Below is a small trained network, with its code and all its weights. Each question gives an input and a target symbol and asks what happens when units are switched off, that is, made to give their printed mean instead of their output.

import numpy as np


def w(rows, s, z=0):
    codes = np.array(rows[::2]) - 128.0
    scale = np.full(codes.shape[1], s)
    scale[-1] = z or s
    return codes * scale


def f(y):
    return np.maximum(y, 0)


def softmax(a):
    e = np.exp(a - a.max(-1, keepdims=True))
    return e / e.sum(-1, keepdims=True)


def log_softmax(a):
    a = a - a.max(-1, keepdims=True)
    return a - np.log(np.exp(a).sum(-1, keepdims=True))


def net(x, mask):
    ids = ['ΛΦαεηθστ'.index(c) for c in x.split()]
    T = len(ids)
    res = E[ids] + P[:T]
    q, k, v = (res @ M[0].T for M in (Q, K, V))
    z = softmax(np.where(np.tri(T) > 0, q @ k.T / 2**0.5, -1e9)) @ v
    res = res + np.where(mask[0], z, O[0][:, -1]) @ O[0][:, :-1]
    y = f(res @ A[0][:, :-1].T + A[0][:, -1])
    res = res + np.where(mask[1:17], y, B[0][:, -1]) @ B[0][:, :-1]
    return log_softmax(res[-1] @ U[:, :-1].T + U[:, -1])


Q, K, V, O, A, B = {}, {}, {}, {}, {}, {}
E = w([
[131,104,104,19,117,32],'Λ',
[191,177,69,149,77,154],'Φ',
[187,175,127,116,103,141],'α',
[226,234,63,150,73,126],'ε',
[104,38,61,58,51,96],'η',
[123,74,92,33,56,76],'θ',
[222,247,118,153,95,78],'σ',
[108,65,128,62,52,126],'τ',
],0.013)
P = w([
[158,147,135,55,172,254],'0',
[167,82,92,88,137,124],'1',
[161,72,112,95,111,84],'2',
[180,91,109,143,92,97],'3',
[178,95,129,146,66,72],'4',
[167,82,136,152,64,55],'5',
[184,108,128,174,44,64],'6',
[178,110,140,192,19,69],'7',
[172,82,141,172,32,29],'8',
],0.0076)
Q[0] = w([
[235,77,98,78,1,14],'H1',
[239,123,89,91,81,89],'H1',
],0.046)
K[0] = w([
[74,210,124,1,138,226],'H1',
[109,154,162,72,187,209],'H1',
],0.039)
V[0] = w([
[147,182,22,179,170,93],'H1',
[121,3,70,250,137,206],'H1',
],0.016)
O[0] = w([
[195,90,254,172,158,122,57],'H1',
[147,187,168,11,48,118,7],'H1',
],0.012)
A[0] = w([
[50,170,122,105,157,147,103],'N1',
[127,112,181,70,109,186,95],'N2',
[78,153,132,109,177,170,140],'N3',
[113,59,149,134,99,199,103],'N4',
[155,163,113,70,86,114,178],'N5',
[153,202,90,124,169,115,108],'N6',
[56,196,130,113,94,132,61],'N7',
[130,131,128,116,174,228,84],'N8',
[100,185,169,65,85,136,97],'N9',
[197,112,77,93,111,98,177],'N10',
[48,117,143,152,87,217,57],'N11',
[5,193,81,140,131,125,89],'N12',
[75,127,137,158,88,53,254],'N13',
[123,189,207,123,160,72,20],'N14',
[186,98,197,100,112,162,130],'N15',
[214,129,178,48,94,147,178],'N16',
],0.012,0.0036)
B[0] = w([
[78,141,145,182,144,142,156],'N1',
[86,141,153,122,190,153,131],'N2',
[120,149,116,128,107,178,136],'N3',
[108,165,139,137,162,110,152],'N4',
[149,9,109,62,193,112,184],'N5',
[73,96,113,90,143,139,166],'N6',
[94,8,184,208,156,124,166],'N7',
[70,150,142,137,125,105,137],'N8',
[202,205,35,85,160,178,151],'N9',
[115,202,128,193,119,196,206],'N10',
[102,151,118,106,148,132,144],'N11',
[191,138,180,79,115,23,254],'N12',
[173,158,103,174,119,192,194],'N13',
[77,130,108,113,147,151,131],'N14',
[151,97,10,110,73,90,146],'N15',
[20,51,182,144,84,46,146],'N16',
],0.017,0.018)
U = w([
[132,168,69,165,200,57,182],'Λ',
[147,134,176,162,83,114,107],'Φ',
[139,187,113,158,134,185,175],'α',
[254,127,136,184,101,101,145],'ε',
[210,134,145,98,149,159,145],'η',
[197,230,119,128,132,59,80],'θ',
[193,140,223,198,168,112,2],'σ',
[229,139,234,134,154,57,15],'τ',
],0.0056,0.0044)

Each question gives the input, a string of symbols that net reads in full, and the target symbol t.
The units are the heads (2 rows each of Q, K, V and O) and the neurons (one row each of A and B). Each row of codes is followed by its name. A weight is (code - 128) times the scale printed after its matrix; where a second scale follows, it is the last column's (O, A, B and U).
mask holds one flag per unit, heads first, then neurons. A switched-off unit (its flag False) gives its mean, the last column of its rows in O or B, instead of its output. The means were averaged over made-up inputs and are rounded, as every weight is.
A unit's drop is (log p(t) with every unit on - log p(t) with that unit switched off) / (log p(t) with every unit on - log p(t) with every unit switched off).
The circuit of an input: a set's keep is (log p(t) with only the set's units on - log p(t) with every unit switched off) / (log p(t) with every unit on - log p(t) with every unit switched off). Starting from the 12 units with the biggest drops (on a tie, the unit counted first), units are removed one at a time, each time the one whose removal leaves the highest keep (on an exact tie, the one counted first), for as long as the keep stays at least 0.8.
units of the circuit, in order: the units of the circuit, biggest drop first
unit that matters most: the unit with the biggest drop
top k neurons: the k neurons with the biggest drops, biggest first
drop of u: that unit's drop, to one decimal
input τ η θ θ θ Λ σ, target τ: units of the circuit, in order -> [N12 H1 N7]
input α η Λ, target α: unit that matters most -> N12
input η Λ η ε Φ θ τ, target η: units of the circuit, in order -> [H1 N5]
input Φ Λ Φ θ σ σ, target Φ: units of the circuit, in order -> [H1 N16 N12]
input θ Λ ε η Λ ε τ ε, target θ: units of the circuit, in order -> [H1 N12 N5]
input τ ε η α Φ θ ε η Λ, target τ: top 2 neurons -> [N12 N7]
input θ σ Λ, target θ: units of the circuit, in order -> [H1 N12 N7 N5]
input ε θ Λ θ θ θ σ Λ θ, target ε: units of the circuit, in order -> [H1 N15]
input θ η Φ Φ Λ ε, target θ: units of the circuit, in order -> [H1 N12 N7]
input Φ α Φ Λ Φ τ, target Φ: top 4 neurons -> [N16 N12 N9 N5]
input τ Φ σ τ Λ θ, target τ: top 3 neurons -> [N12 N7 N5]
input η σ Λ Λ τ θ σ, target η: top 3 neurons -> [N5 N9 N6]
input τ Λ α, target τ: top 4 neurons -> [N12 N7 N5 N15]
input θ η Φ σ θ σ σ τ σ, target θ: unit that matters most -> H1
input α Λ ε τ η σ Λ σ Φ, target α: top 3 neurons -> [N12 N5 N7]
input η ε τ α σ Λ Φ ε, target η: top 3 neurons -> [N5 N9 N6]
input ε Λ θ θ θ, target ε: drop of N6 -> 0.2
input σ η Λ Φ θ τ ε ε, target σ: drop of N8 -> 0.0
input τ ε σ θ Φ α η, target τ: drop of N8 -> 0.0
input σ Φ τ ε τ, target σ: drop of N6 -> 0.1
input σ η σ, target σ: units of the circuit, in order -> [H1]
